<85> [-240  -23 -161  -98   26   47 -139 -159 -217  317   55  -76 -281 -115
  193   60   58  -79  179  -35  163  -52  140]
<87> [  96    4   42  -73  -19  110  163  165  183  -39  -28  104   59  145
   -1  -37  -11   28 -100  169  -58   39 -246]
<86> [ 190 -138  233  147   16 -118 -204 -351 -175 -176   -3 -182  272   -7
  -91   84 -125  -35  213 -229   49 -193  239]
<87> [ -45 -119  -43   90  -13 -282  -92  -77 -292  289  -38 -273 -192 -131
  -47 -260  282  242  383 -211  306 -174  121]
<91> [  74  122   85  -17  121   25   90 -341  119   84  155  -12   94 -184
  171  155  -40 -231  301  -93   54 -195   89]
<99> [-38  78 -51  25  29 157 152 -54  62 -15 -36 -40 -28 -27 162  47   5   2
 -82  58 123 137  91]
<85> [   5  -88  -44   95 -226  217  133   98   11 -297 -243 -124   96  160
   33  -68  104   93 -394   58  114  490   48]
<86> [-391  -95 -198   89  144   -9 -258  131 -472  141 -142 -164 -244   58
  107  -76    2  349  -45  -42   25  154  243]
<99> [-115  -65   45 -148  105  -83 -152 -371 -227  325  129 -179 -223 -162
  105   15  263  172  312   41   98 -112  361]
<86> [-251  -20  -73   47  158   73  -49  299 -136  -13 -105   92  -42  217
   36  -22 -183  186 -243   86 -289  131  -73]
<87> [ -92   62 -106 -139   60 -170  -91 -142    1  126  158 -135 -218 -252
 -160  -86  253   58  107   82   36  -37  174]
<85> [-358   38 -127 -102  -47  163   10  192  -51  179  -24   36 -154   58
  120   79  117   77 -323  147 -308  339   24]
<87> [ -41  -26   54  140  -13  -98   19  300 -150  227  -88  196  -76  134
   86  -22 -107  181  -16 -122  -83 -147  -82]
<99> [  55  -46   95  123  -17 -179  -28 -193  -70   56   34 -119   84  -90
  -78  -27   -9 -114  203 -244   18 -204   80]
<99> [-286   31 -140   69  214 -140 -351  366 -352  106  -43  211 -264   92
  -34   43 -302  290 -155    3 -161  -96  102]
<91> [ 118 -372  198  -50  -23   16 -249 -157 -310 -108  -31 -194  131  144
 -143  -39  228  428    0  138 -202   11  349]
<91> [  46  -17  -78 -142 -218  168   76  179  155  -64  -62  184  -66  127
   39    2   20 -145 -215  148   73  199 -256]
<99> [ -17 -243  -47 -105  -19  487 -220   71 -140 -367  -97  -41  150  284
   -8  238 -193  140 -499  382 -220  278  178]
<86> [-267  -56  -33   37   78 -412 -103  226 -301  553   22   23 -326  -29
  -60 -260  188  275  284 -193 -146 -269  -71]
<91> [  15 -161   57  -77  150  112 -309 -135 -169 -290    8 -160  162  111
 -144   93 -105  176  -80  189 -159   48  200]
<85> [  53 -149  -74   98  -86 -202  -39  300 -196  225  -24  -72 -162  -64
 -193 -220  259  397   51  -32   25 -204   67]
<87> [ 320  -14   74  -95 -221  224  220 -149  468 -483    9  -10  306   78
 -214   48  -87 -443 -299  170   13  168 -230]
<87> [ -31   18  -70 -179 -284  -85   27 -263    5  366  117 -147 -289 -314
   68  -28  522  -72  194  -32  300   75  191]
<87> [-353  -24 -199  -80  190   88 -190   49 -295  258   -9   12 -259   36
  238   30  -80   69  121   24   -1   -1   31]
<85> [  66 -103   65  122   36   -3   70   75  -25  -54  -53  -16  129  115
  -63  -63 -101   44  -23  -50 -125 -120  -58]
<99> [  49   37  181 -203  -13 -200   -5 -338  106  172  100   -1  -76  -21
    0  -72  122 -188  341  -33  140  -92 -140]
<86> [ 120   -6   50   25 -116  -17  139 -337  -29  173  -13 -107 -153 -142
  193  -26  182  -35  224 -103  481  -53  233]
<85> [ 157   11  -99 -141 -131 -141  -75 -229   41   50  130 -126 -242 -308
 -157  -84  315    0  157   68  407  -82  224]
<91> [-354  -69 -215   96   63  159 -213   97 -388   41 -188   30 -166  152
  306   61 -251  -17  -63 -137  112  183   60]
<87> [  78  123  -86   23  -98  128  110  -52  122   -6   12 -119  -36 -166
   49  100   62  -40  -80   52  301   69  115]
<91> [ -20   89  -79  -38   70   56  -34  -19   73 -223  -33    8  -39   18
  -31    4 -127  -46 -136  108  139  153    1]
<86> [ 100   93  -51    1   77 -235   48  266  186   18   92  250   26  -32
 -161 -151 -118 -184  212 -114 -117 -310 -449]
<99> [ -49 -172  111 -118 -214  192 -133 -117 -194   67 -108    6  -24  183
  214  138  111   74 -101   67   39  266  131]
<85> [ 255   35  155  -11 -103 -275   43 -187  208  -56  136  -30  160 -176
 -240  -81  151 -197  244 -157   -6 -196  -89]
<91> [  18   49  112  -20  -84  -89  208  151  141  -18 -131   59  -14  164
   -9 -201  164  158 -107   56   23  260 -212]
<91> [ 184  196   57  -12   68  -23  113  -33  317 -259   55  138  114  -27
  -95   50 -211 -204  -64   57   76  -33 -145]
<86> [ -12 -203  189   78  -35 -298 -122   43 -208  -82 -133   10   51  216
 -182 -255   87  225   12 -143 -204   63   -9]
<99> [ 129 -112   90  112  -73  -91  108 -129   43 -146  -84  -68   97   96
 -119 -154  -79 -165   20 -141  100  -64  -81]
<87> [ 106   -1  -63  -17 -126   85  192  174  165   42  -37   79  -25   51
   13  -72   15 -100  -37   47  129  -32 -269]
<86> [-235    9 -131   67   65  -68  -46  194 -236  350  -36   82 -323    5
  114  -27  -66  159  -16  -51   48 -124   79]
<91> [ 245  -34    8   28 -237   97   78 -108  188 -192   40  -47  218 -111
  -83   86   43 -300  -25  -79   73  -16  -41]
<99> [ 315    8   37  140 -296    1  288 -168  338 -288  -43 -238  339 -124
 -160 -109  126 -405   60 -222  248   64 -218]
<87> [ 134  111  -17   40   74   88   89   52  231 -267   35   36  188  -19
  -95   69 -195 -142 -110   64  -38  -28 -115]
<85> [ -24   97 -342   42 -139  -69   31  193   62  118  130  -88 -201 -409
 -174  -51  267  -29  -56  -35   98  -77  122]
<91> [-233  118 -131  -79   76   28   18  -16    8  106   -9  -68 -156  -34
  106  -35   35  -50   18   37   87  170  -67]
<99> [-140    8 -179   19  -10 -161  -89  140 -157  219   59  -50 -274 -205
 -103  -94  216  212  -11  -13    3  -61  207]
<99> [ 143  253   98   12  -24    5  282  104  406 -189  -68  177  192  106
   68  -25 -167 -264   -7  -40  126  141 -475]
<87> [ -53 -202  -59  -21 -159  -60 -154 -274 -363  347    2 -220 -292 -166
  120  -47  329  144  254 -111  353  -91  393]
<99> [ -60 -244  -69 -112  -25 -191 -118  -43 -233  301  102  -63 -282  -97
 -148 -215  344  203  179   36  -97 -221  178]
<85> [ 118   20   30   23  -75   99    5 -320  114 -231   36 -204  209 -121
  -38  118  -23 -272   19  -66  130   66  109]
<86> [ 104   41   80   22  -57  285  180   49  194 -117  -40   -9  198  116
   60  183 -140  -53 -263  153  -54   98  -62]
<87> [  20   -6   63  -42  -43  121    5 -395   16  -67   72 -238   69 -158
   33  146  166  -35  -43   59   41  140  383]
<91> [ 154  177  -59  173   58   16  234   56  318 -227   63   67  210 -124
 -102   45 -260 -340  -65 -116  -37 -165 -162]
<85> [  89  149   92   26  118  -10  192  184  276 -257  -82  178  134  203
  -57  -82 -237  -28 -158   95  -51   98 -328]
<99> [ 161   87 -166 -138  -31  146  269  -39  436 -168  184    9   34 -207
 -172  -26  106 -312 -113  216  -51  -44 -124]
<85> [-106 -193   -3   86 -115   78 -173   -9 -351   31 -129 -271  -52   34
   -6   24  200  403 -203   38   26  215  425]
<85> [ -57   47   90   15   -5  -84   39   65   50    4  -84    6   90  143
   13  -78  -58  -65   59  -97  -29   93 -284]
<91> [-162  127 -196  -27  331  148 -167 -179 -143   54  101   57 -157 -139
  278  206 -318 -134  215    6  189 -190  178]
<91> [  65   77   25  -24 -162 -157  234   16  191  178   35  -38  -76 -130
  -65 -162  317  -17   77  -47   90   24 -111]
<85> [-264  -21   61  -30   23    5  110  154  -89  222 -134  -22 -150  231
   92 -118  101  269 -187  110 -155  251  -59]
<85> [ -99  121   51   -8    0 -306   82  149   53  169  -66  193 -137   87
   37 -231   29  -48  184 -179   52   29 -361]
<87> [ 116 -215  248  -77  -72  281   71  -86   60 -257 -161  -64  228  433
  -28   43 -148   48 -322  263 -113  220  -92]
<99> [ 250   17   39    0  -70   53   16   -7  278 -378  126 -197  319 -150
 -423   84   82   -2 -279  183 -240   25  102]
<86> [ 124   -3   98   28  -78   80  108   88  142 -108  -44   12  173  112
  -54   35  -61  -25 -135   50  -65   41 -144]
<85> [ -74  131  213   89  -41  -95  299  110  161  -20 -157  -14   88  172
   20 -135  141  217 -241    5 -146  379  -85]
<86> [  -4 -110   -1 -180 -131  107  -83 -275  -98   56   47 -143 -135 -109
   67   45  362  138  -15  166  115  201  358]
<87> [  13  -79    6 -244  -42   -5  -28   97  117   29   77  211 -127  127
 -143  -59   24  -67 -118  235 -204  -31 -204]
<99> [-173  192 -251   75  208  -78   50   56  -43  161   28  -88 -224 -224
  109  -97    4   46  208  -82  272  -82   25]
<86> [-110   47 -107  -99   71   34  -33  -80  -59  219  122   89 -246 -153
  126   88   60    6   46   79   14  -94  207]
<86> [ 152  -53  210  205   82  142  -32  195  -64 -297 -204   92  314  360
   38  128 -442  175 -216    6  -59    8  -85]
<87> [  60 -159  185   -9  252  275 -287 -180 -204 -443  -46  101  313  267
  132  274 -357  147 -130  157 -293   89  284]
<91> [ 102   63  -40 -136   69  405   66 -450  186 -137  154  -23  194 -148
  319  328 -128 -467  189   61  119  -28   75]
<86> [ -88  -23   -6    4  -54  125   90  184  -30  -29 -144   47  -75  176
   78  -37   43  224 -302  148  -27  284   25]
<86> [ 163 -162  138 -260   -1  268 -153 -523   89 -215  196 -101  252  -32
  -16  267    7 -296   76  197 -188  -41  180]
<91> [  -3   30 -113   42 -173    8  118   57   81   57   -9 -155   -3 -143
  -47  -62  210  -65  -23  -67  105   92  -45]
[ 161 -259  164   15 -121 -260   -1 -139 -159   54  -37 -164  -45    2
 -193 -300  420  338  153  -41   38  -47  211] : <87>
[ 134   -2  170   31   10   24 -109 -332  -28 -120   66 -210  209 -112
  -32  185   21   26   73  -27   33  -25  309] : <85>
[ 126   73   16   -7 -138 -178  133  443  196  122    3  244  -48   47
 -175 -134   63   72  -74   21  -92 -113 -377] : <86>
[ 245  156   82  -12   63  -82  137  218  382 -157  123  280  148   22
 -250   40 -271 -185 -116   96 -204 -270 -327] : <91>
[ 303   -3  259   93  -53  -33   81 -173  274 -491  -61 -121  532  132
 -205  -22 -162 -271   34 -127  -51   67 -276] : <87>
[-118 -147 -159  -47  126 -112 -284 -164 -260  -13   95 -237 -199 -163
 -243  -88  103  161   23   80   -7 -114  377] : <91>
[ -12 -251   23  192   23  259  -85   18 -274 -281 -176 -144  228  199
   62   76 -117  232 -256   13 -168  162  293] : <91>
[ -96   62  -48  -56 -185   43  169   18   14  277  -39  -35 -252  -81
  158  -27  314  131 -103   65  197  221  124] : <91>
[-292   76  -81  -48  121 -184 -110  445 -153  274  -40  206 -326  125
  -50 -112  -21  356 -166  114 -205   33 -105] : <99>

<28> [  22  148   38   45  118 -146  179  130   93  -23   73   17  -75    3
   49   66  -77   47  -34  -69 -121   70   75]
<31> [-375  -98  107   79  248   23  167  362 -153  512  157  263 -316  325
  113 -254  266 -148   95  103   56 -268 -359]
<26> [-126  -81   -1   38  -83 -125   31   54   16  149  155   15 -213  -37
  105 -177  129   64  -58  -27  100   63  -80]
<24> [  40 -259  -35   95 -158  -37 -156  -29  -36  -77  -68  -79 -139 -281
  -80  -77   29  151 -266    6  -15  102    7]
<31> [ -12  -31  -37 -252    5 -177  273  160  254 -332  -36  -26 -174 -325
   60  253  -14  157 -160 -224 -241  -57  176]
<22> [ -11   36  -27   98    7  157  -28  -43   10  181   13   57   33   99
   52  -10   -4 -102  107  114  111  -35  -63]
<35> [ 204  273  -97  502   48  115 -224  -79  -93   95   -3  -71  301  128
  -43   11 -325 -156   -3  173   92  359  106]
<24> [-205 -133  -82 -102   51  161  -38   96 -136  178  -39  101   11   59
  108  -14  203 -211   32   10   73 -248 -123]
<28> [-266   39  -99 -227  -66  -29  284  281  199   14  116  152 -156  -23
  192   38  206   22   35 -325  -74 -244  -44]
<24> [ 260  495   37  245  147   33  195  -35  207   62   69   51  216  190
   29  126 -323  -24  179  -21  -80  148  151]
<35> [ 167  120  -78  -27 -251  -47 -220  -17   91 -739 -171 -251  246  -61
 -333  366 -268  266  -81 -156 -250  278  280]
<28> [  53  -48   85  -56   75   54   14 -149  -39  184   -6   28  -26   39
   53  -35   69  -58   77  133   76  -98  -49]
<31> [   3  213  -46 -182  -40 -101  117   -7  150 -177   77  -64   59   31
  131  257    7   23   79 -156  -68   41  189]
<26> [-171   53   -3 -319   67 -117  355  275  181   12   78  119 -247  -55
  260  279  292   75  -72 -336 -268 -304   95]
<31> [ 136  355  -89  -19   40  -34  104 -118  160 -102   71  -71  239   32
  157  218 -192 -119  145  -48   37  161  233]
<31> [-233  -71  -97  131   17  -22  117  265   27  283  137  131 -242  -62
  205 -129  151  -68 -117  -70   52  -50 -113]
<22> [ -83  -65   89 -182   22   60  131  -34   57  158   36  105 -121   89
   55  -59  153    1  156   31   56 -231 -133]
<22> [-369 -190 -186  -29 -186  175 -298  350 -246 -212 -118   28   99  165
 -182   19  190  -50  -72 -177  -74 -149 -152]
<35> [  42  -72 -102  219 -101 -119  -18   74   62    4   44  -47 -141 -306
   69  -67  -44  102 -298  -90  -26  207   86]
<26> [  10 -112 -229  -25 -240  -46 -101   47   88 -425 -106 -121  110 -401
  -82   18 -136   80 -236 -221  -39  154  139]
<28> [-190  -86  -30 -131 -102   59    9  152  -16   26   11   84  -84   75
   19   -1  229   47    1 -170  -58 -209  -95]
<24> [-254 -117   49 -304   76   56  -27  182 -156 -180  -96   43   25  241
 -144   90  156  -62  144  -12  -91 -272 -138]
<28> [ 164  234   32  166   71  -34 -129  -42  -71 -194  -42 -120  228  178
 -153  159 -240    1   43   78  -89  241  143]
<24> [  -5  -64  -13 -167 -162 -128  -87  -45  -16 -271  -15 -116   22  -84
  -75   29   57  142  -74 -147  -56   59   78]
<22> [ 112   34  199  -81  175 -244  285  -54  170   36   98  -12 -269  -89
   64   26  -59  138    8  105  -64   58   52]
<35> [-129 -247  162 -157  112 -126  172   71   22   93   40   63 -353  -66
   -7 -137  126   84   -6  129    9 -138 -171]
<31> [ 244  256  -89   93 -106  -36   43 -173  206  -91   45  -90  150 -145
  113  151 -175   54  -28 -114   -8  214  254]
<26> [-104   77   42  -10   50    5    8   99  -76  100   59   54   -4  235
   18    7  103  -31   87  -29  -28  -74  -61]
<28> [ 121  227  -24 -108  -41 -128  110  -14  145 -263   17  -68  133  -46
   10  169 -104  100    0 -230 -149   82  207]
<31> [ 155  114   74  -26  140 -104  422   11  336  172   83  102 -258 -243
  239  123  -24  103  -72  -80 -134  -78  125]
<24> [-122 -189 -100  -78  -80  -76  -96  -29 -111    1   28  -48  -10 -173
   70 -193   92  -90  -96  -20  164   38  -49]
<31> [ 146  -21  -87  160  -78  123 -172  -77   32 -248 -157 -102  156 -135
 -177  111 -257   14  -60  115   -6  173   88]
<35> [ 189  229  182 -266  177 -368  475  -49  300 -111  130   -9 -157 -153
  145  109  -72  188   15 -185 -199    7  205]
<26> [  67  -57 -101  381 -209  205 -359  -91 -131  118  -44  -43  116   40
 -111 -123  -54    4  -87  107  130  183  -54]
<31> [ -44  -46  -83  -66 -243  -71 -201  -24  -53 -369  -29 -132  160  -28
 -200  -99  -68  107  -15 -131   36  158   13]
<24> [ 226  130   78 -216 -114  -70   73 -230  232 -361  -45 -130   75  -65
  -99  236 -140  215  108  -51 -100   74  196]
<22> [-203 -177  -25 -144  -37   52  -31  168  -76  -56  -56   51  -86   24
  -45   15  176    5  -32  -71  -60 -192 -106]
<35> [ -93 -135  -19  -83 -100 -230    9  176   15 -283    9  -82 -169 -191
  -73   10   47  199 -226 -180 -152   91   54]
<28> [-231 -209   -7  -55    4  -28  -43  125 -152  159   49   53 -162   23
   57 -161  224  -59  -57   12   76 -112 -162]
<24> [  13  -52  135 -176  229   16  228  115  109 -101 -119   63 -163  -22
  -55  261  -24   42   30   94 -219 -212   12]
<24> [-247 -176 -140   40  -39   10 -134  176 -187   13    2   26   29  -35
  -17 -236   67 -149  -81  -34  126   -4 -152]
<35> [ 159   50   -2  223   73  -90    7  -76   62   40   32  -84  -65 -159
   62   54 -181    0 -118  162   30  261  125]
<24> [  38 -312   35  294 -144   69 -361 -250 -218  210   -4  -79  -58  -53
 -158 -431  -40    0  -54  362  340  223 -221]
<35> [ -98   13   62  -32  168  -57  133  248   58 -139  -28   14 -173   70
  -47  263  -36   41  -12   69 -197  -31   26]
<31> [  68  -47  120  296  227  279  -29 -220 -117  688   40  164  -45  205
  107 -272  -10 -277  216  489  333  -92 -263]
<28> [-255  103 -219  -17 -210  157 -141   57  -80  179  133   59  171  221
  201  -61  229 -193  136 -182  202  -76  -67]
<26> [  -7   -7 -104   82 -314  -28 -272 -105  -68 -180   39 -123  166   11
 -129 -186  -36   97  -16 -106  135  226   -3]
<26> [  18   85  -74   -7 -323  -55 -129 -144   53  -36  130  -84   62   21
   59  -68  104  142    8 -198   95  139   69]
<22> [-198 -171 -107 -130 -106  109  -83  208  -39 -209 -120   21  -18  -36
  -90  123  119   18  -74 -122 -110 -166  -47]
<24> [-150 -164    3  353  166  419 -426  -96 -543  625  -65  147  253  455
  -87 -449   82 -473  216  463  409 -131 -426]
<28> [ 144  317  -50 -485  -59 -164  241  -72  281 -632  -58 -118  304 -100
  -19  363 -160  104  137 -389 -231  -29  335]
<26> [-124 -226  111  235   39   22  -69   73 -135  329   65   95 -256   91
  -84 -359   71   24  -22  233  145    3 -295]
<22> [ 270  -73    2  141 -201 -122 -211 -212   51 -365  -91 -235   38 -277
 -220   33 -243  252 -202   57  -39  368  179]
<22> [ -94 -221  173  104  216  142  -73  -51 -254  544   14  129 -200  221
   49 -198  215 -164   77  371  162 -198 -280]
<24> [ -54 -181   15  -77   37  134  -76  -50 -114  144  -78   39  -43    2
   30   10  152  -94    0  116   49 -180  -85]
<22> [ 137  128  105  220  205    7  128 -103   20  376   92   86  -34   73
  104 -161 -109 -104   85  196  115   53  -57]
<35> [159 198   5  -3  54 -62 127 -95 122   5  43 -21  74 -49 111 104 -92  -4
  20 -61 -38  66 155]
<31> [ -48  182 -110  175    3 -112   89  253   74 -140   64   20   70  -30
  -27  -59 -178   17  -83 -204  -89  165   50]
<28> [ 181  157   19  123   83 -138   59   12   57 -173  -19  -69   84  -93
  -72   56 -236   67  -95  -46 -130  199  153]
<22> [ 152  -21  -89   14 -179   65 -140 -141  115 -303 -117 -147   87 -190
  -88  229 -144  104  -74   25  -34  155  175]
<26> [-157 -203  -82 -114  -19   95   86   48   30  209    7  113 -148 -167
  178  -94  196 -105  -43  -25  105 -224 -113]
<26> [  10  340   48  160   31 -172   87  149   54  -96  152   -6   85  265
  -80  -44 -173   93  102 -130  -86  215   39]
<22> [  74  -31   -7   -1 -146 -118 -117    4   46 -415  -70 -164    6 -112
 -203  133 -135  216 -119  -47 -131  210  128]
<26> [ -32 -277   80 -227   56  -76   92   15   19  -46  -79   -8 -269 -234
   31  103  163   92 -154   35 -110 -166    4]
<35> [  99  -74  -29  283  -59  405 -582 -363 -464  266 -154  -33  489  346
 -222 -311  -61 -312  205  361  365   40 -214]
<22> [ -39 -190   16  247  -72   26 -220   35 -159   58  -27  -22  -76    5
 -173 -225  -25   58 -114  141   73  127 -148]
<31> [ -20  324 -118  135 -109 -145  126  145  193 -110  182   -9   75   39
   81   -9 -145   67   23 -257  -21  231  116]
<35> [ -76  103 -141    1 -100  203 -155   11 -112   49  -31   43  275  181
   33   22   87 -156   94 -135   52 -108  -15]
<28> [-11  31 -14  87  27 -25  18  72 -10  42  24  21 -13   0  13 -36 -20  -6
 -46 -30 -22  34  -4]
<26> [  -9  295  127   30   86   40  248  -43  120  454  230  189  -40  359
  194 -136  105  -40  308  -28  101 -142 -118]
<35> [ 193   10 -110   -7 -272 -118  -93  -20  219 -610 -123 -230   24 -353
 -160  347 -201  320 -260 -190 -244  281  325]
<28> [  99  -42    3  335   72  192 -197 -119 -152  265  -57   20   92   72
  -63 -151 -125 -150   15  297  167   95 -106]
[  18   31   95  227  232  137  -14  -68 -152  484   48  117   -5  224
   81 -169    5 -222  129  299  171  -51 -165] : <24>
[-243 -330   11 -259  -36  198 -309 -221 -494  427  -20   93  178  239
   57 -467  450 -325  170   83  368 -377 -353] : <35>
[ -69   -9   86  -28  188  -13   99   46  -93  200   35   98  -27  123
   28 -157   41 -120   92   77   50 -123 -135] : <31>
[-193   56 -155  -90 -198  -53  -59  317   22 -439  -33  -36   99   33
 -143  132   14  128  -84 -365 -209   15   62] : <28>
[-111  378  -94   15   24 -117  -33  178 -114 -151  120  -29  327  340
    8   28  -61 -119  129 -256  -50  130   87] : <35>
[ 172   28  108   39  167 -100  376   -5  377   61   39   29 -367 -286
  149  232 -145  142  -74  153 -115   45  130] : <35>
[  -5 -182  -63  355   67  284 -280 -155 -242  495  -34   45   26   38
   84 -199   21 -299   -7  413  325   38 -177] : <35>
[ -51 -323    4   41  -29  121  -42  -91   17  253  -25   29 -289 -199
  102  -43  134  -26  -84  266  159  -76 -116] : <22>
[ 108 -122  -37 -141 -228   -4 -134 -133   87 -383 -129 -156   19 -212
 -137  195  -30  202 -105  -60  -91   70  146] : <31>
[ 215  257   44  253   69   53  -96 -120  -28   -1  -14  -52  232  190
 -110   42 -255  -32  103  125    4  207   79] : <22>
[ -27  100 -109 -300  -72  -74   67  -49   65 -228    9  -58  176  -83
  111  119   41  -58   50 -233   -9  -49  147] : <24>
[  43  282  128  108  311  -46  151   95   11   67   55   29   23  302
    4  181 -169  -98  176  180  -86   69   41] : <28>
[-289  -22  -61 -321   47  -86  149  286  -73  -53   35  103  -14   61
  110    7  267  -75  -11 -329 -126 -289  -50] : <22>
[ -16  182   22  -53   65  -83  213  163  174 -145   43   34  -39   55
    1  155  -85   78   56 -123 -159   -5   72] : <24>
[-149 -126  -76  319   37  -38 -158  234 -217  164   35   21  -93  -11
  -14 -196   28  -72 -226   42   29  134 -108] : <35>
